Below is a small trained network, with its code and all its weights. Each question gives an input and a class and asks what happens when units are switched off, that is, made to give their printed mean instead of their output.

import numpy as np


def w(rows, s, z=0):
    codes = np.array(rows[::2]) - 128.0
    scale = np.full(codes.shape[1], s)
    scale[-1] = z or s
    return codes * scale


def norm(h):
    return h / np.sqrt((h * h).mean(-1, keepdims=True) + 1e-5)


def f(y):
    return np.maximum(y, 0)


def log_softmax(a):
    a = a - a.max(-1, keepdims=True)
    return a - np.log(np.exp(a).sum(-1, keepdims=True))


def net(x, mask):
    res = np.array(x, float).reshape(1, 4) / 4 @ E
    u = 0
    for l in range(2):
        y = f(norm(res) @ A[l][:, :-1].T + A[l][:, -1])
        res = res + np.where(mask[u : u + 3], y, B[l][:, -1]) @ B[l][:, :-1]
        u += 3
    return log_softmax(norm(res)[-1] @ U[:, :-1].T + U[:, -1])


A, B = {}, {}
E = w([
[122,105,117,129,127],'x0',
[2,80,147,85,172],'x1',
[169,149,91,52,31],'x2',
[120,229,106,147,188],'x3',
],0.0042)
A[0] = w([
[158,49,218,83,39,121],'L0N1',
[167,161,101,3,107,7],'L0N2',
[61,196,58,155,149,152],'L0N3',
],0.0055,0.0014)
B[0] = w([
[227,128,182,176,97,254],'L0N1',
[225,224,102,121,255,217],'L0N2',
[127,139,110,215,62,220],'L0N3',
],0.0082,0.0032)
A[1] = w([
[151,30,156,125,136,252],'L1N1',
[12,132,167,125,155,152],'L1N2',
[138,99,157,156,254,180],'L1N3',
],0.0066,0.002)
B[1] = w([
[84,227,71,168,124,255],'L1N1',
[148,143,129,105,7,239],'L1N2',
[254,108,94,55,190,251],'L1N3',
],0.0074,0.0034)
U = w([
[153,145,71,107,119,157],'0',
[206,93,89,1,196,128],'1',
[96,144,151,173,123,176],'2',
[104,151,101,43,84,161],'3',
[68,115,162,129,154,3],'4',
],0.0083,0.0058)

Each question gives the input, the list of numbers given to net, and the class t.
The units are the neurons (one row each of A and B). Each row of codes is followed by its name. A weight is (code - 128) times the scale printed after its matrix; where a second scale follows, it is the last column's (A, B and U).
mask holds one flag per neuron, layer by layer. A switched-off neuron (its flag False) gives its mean, the last column of its row in B, instead of its output. The means were averaged over made-up inputs and are rounded, as every weight is.
A unit's drop is (log p(t) with every unit on - log p(t) with that unit switched off) / (log p(t) with every unit on - log p(t) with every unit switched off).
The circuit of an input: a set's keep is (log p(t) with only the set's units on - log p(t) with every unit switched off) / (log p(t) with every unit on - log p(t) with every unit switched off). Starting from all 6 units, units are removed one at a time, each time the one whose removal leaves the highest keep (on an exact tie, the one counted first), for as long as the keep stays at least 0.8.
units of the circuit, in order: the units of the circuit, biggest drop first
k most important neurons: the k neurons with the biggest drops, biggest first
k most important neurons of layer l: the k neurons of layer l with the biggest drops, biggest first
drop when u is switched off: that unit's drop, to one decimal
input [1,5,-1,1], class 3: units of the circuit, in order	(L1N2 L0N1)
input [-1,8,-6,0], class 3: 2 most important neurons	(L0N2 L1N2)
input [-1,-4,-4,0], class 1: most important neuron of layer 0	(L0N3)
input [4,4,-8,3], class 1: 2 most important neurons	(L1N3 L1N1)
input [1,7,-1,3], class 3: 2 most important neurons	(L1N2 L0N2)
input [7,8,-5,-3], class 3: units of the circuit, in order	(L0N2 L1N2 L1N1 L1N3)
input [-3,5,0,-5], class 2: 3 most important neurons	(L0N2 L0N1 L1N1)
input [5,6,-4,1], class 3: units of the circuit, in order	(L1N2 L0N1)
input [-6,8,-5,-7], class 3: 4 most important neurons	(L0N2 L1N2 L1N1 L1N3)
input [3,-1,-5,2], class 1: 2 most important neurons of layer 1	(L1N3 L1N1)
input [3,7,-6,4], class 3: 4 most important neurons	(L0N2 L1N2 L0N1 L0N3)
input [-5,-4,-8,1], class 1: 2 most important neurons	(L1N3 L0N1)
input [3,0,0,-4], class 2: drop when L1N1 is switched off	0.1
input [-3,4,-6,-1], class 1: units of the circuit, in order	(L1N3)
input [-2,7,-7,-1], class 1: drop when L1N3 is switched off	2.3
input [5,0,-8,3], class 1: drop when L0N3 is switched off	-0.2
